Below are the code and all the weights of a small trained network. Each question names an input and a class and asks about switching units off, where a switched-off unit gives its printed mean instead of its output.

import numpy as np


def w(rows, s, z=0):
    codes = np.array(rows[::2]) - 128.0
    scale = np.full(codes.shape[1], s)
    scale[-1] = z or s
    return codes * scale


def f(y):
    return y / 2 * (1 + np.tanh(0.7978845608 * (y + 0.044715 * y**3)))


def log_softmax(a):
    a = a - a.max(-1, keepdims=True)
    return a - np.log(np.exp(a).sum(-1, keepdims=True))


def net(x, mask):
    res = np.array(x, float).reshape(1, 4) / 4 @ E
    y = f(res @ A[0][:, :-1].T + A[0][:, -1])
    res = res + np.where(mask, y, B[0][:, -1]) @ B[0][:, :-1]
    return log_softmax(res[-1] @ U[:, :-1].T + U[:, -1])


A, B = {}, {}
E = w([
[214,50,208,155,173,190,67,182,209,178],'x0',
[79,97,139,186,220,61,179,37,206,18],'x1',
[107,108,103,117,132,128,109,122,135,146],'x2',
[206,196,72,184,216,200,135,2,74,202],'x3',
],0.0063)
A[0] = w([
[44,210,81,77,102,96,173,120,64,102,70],'N1',
[146,154,115,61,49,146,91,191,73,192,86],'N2',
[71,197,47,117,99,127,170,86,35,107,42],'N3',
[64,186,62,98,67,90,163,109,58,104,41],'N4',
[120,163,152,56,38,155,85,190,62,200,87],'N5',
[208,43,214,137,162,196,42,161,195,180,99],'N6',
[42,44,194,48,20,26,145,253,164,55,18],'N7',
[155,183,94,109,71,201,76,172,41,181,115],'N8',
[72,170,55,79,26,81,168,88,70,95,45],'N9',
[134,167,100,102,39,177,100,192,81,179,112],'N10',
[54,97,146,190,191,61,182,82,204,36,126],'N11',
[83,175,93,94,91,74,191,104,85,131,3],'N12',
],0.0051,0.0018)
B[0] = w([
[143,67,155,74,78,166,54,168,179,164,183],'N1',
[48,94,162,194,157,25,79,46,92,38,180],'N2',
[205,110,104,67,63,220,131,192,201,222,181],'N3',
[218,67,103,112,76,191,75,226,219,200,179],'N4',
[37,103,194,179,182,40,68,42,65,45,187],'N5',
[206,103,132,36,34,223,119,192,213,200,199],'N6',
[115,244,1,47,229,209,242,111,2,246,254],'N7',
[54,114,168,186,218,38,112,61,70,49,186],'N8',
[212,51,137,89,53,198,95,218,219,199,188],'N9',
[23,96,174,221,165,47,91,31,91,61,178],'N10',
[46,93,206,203,161,21,36,57,109,40,222],'N11',
[169,87,159,152,45,159,56,195,195,163,156],'N12',
],0.0048,0.0074)
U = w([
[2,41,222,232,103,2,31,24,161,14,2],'0',
[240,38,203,49,12,244,38,232,240,167,9],'1',
[140,239,24,51,228,221,231,52,10,227,230],'2',
],0.0046,0.0015)

Each question gives the input, the list of numbers given to net, and the class t.
The units are the neurons (one row each of A and B). Each row of codes is followed by its name. A weight is (code - 128) times the scale printed after its matrix; where a second scale follows, it is the last column's (A, B and U).
mask holds one flag per neuron, in row order. A switched-off neuron (its flag False) gives its mean, the last column of its row in B, instead of its output. The means were averaged over made-up inputs and are rounded, as every weight is.
A unit's drop is (log p(t) with every unit on - log p(t) with that unit switched off) / (log p(t) with every unit on - log p(t) with every unit switched off).
The circuit of an input: a set's keep is (log p(t) with only the set's units on - log p(t) with every unit switched off) / (log p(t) with every unit on - log p(t) with every unit switched off). Starting from all 12 units, units are removed one at a time, each time the one whose removal leaves the highest keep (on an exact tie, the one counted first), for as long as the keep stays at least 0.8.
circuit, biggest first: the units of the circuit, biggest drop first
k most important neurons: the k neurons with the biggest drops, biggest first
drop of u: that unit's drop, to one decimal
input [-5,-4,7,-2], class 1: 3 most important neurons -> (N9; N11; N4)
input [-2,3,7,-5], class 2: circuit, biggest first -> (N7)
input [1,-4,-6,-4], class 0: circuit, biggest first -> (N5; N2)
input [-3,-3,1,1], class 0: 2 most important neurons -> (N7; N6)
input [-7,2,4,-6], class 1: circuit, biggest first -> (N9; N4)
input [1,-5,2,-8], class 2: 2 most important neurons -> (N7; N11)
input [2,-3,7,-5], class 2: 2 most important neurons -> (N7; N11)
input [-8,-8,0,-6], class 0: drop of N6 -> 0.4
input [1,-5,2,2], class 0: drop of N7 -> 0.2
input [1,-8,3,5], class 0: drop of N9 -> 0.0
input [1,5,1,-7], class 2: drop of N7 -> 1.1
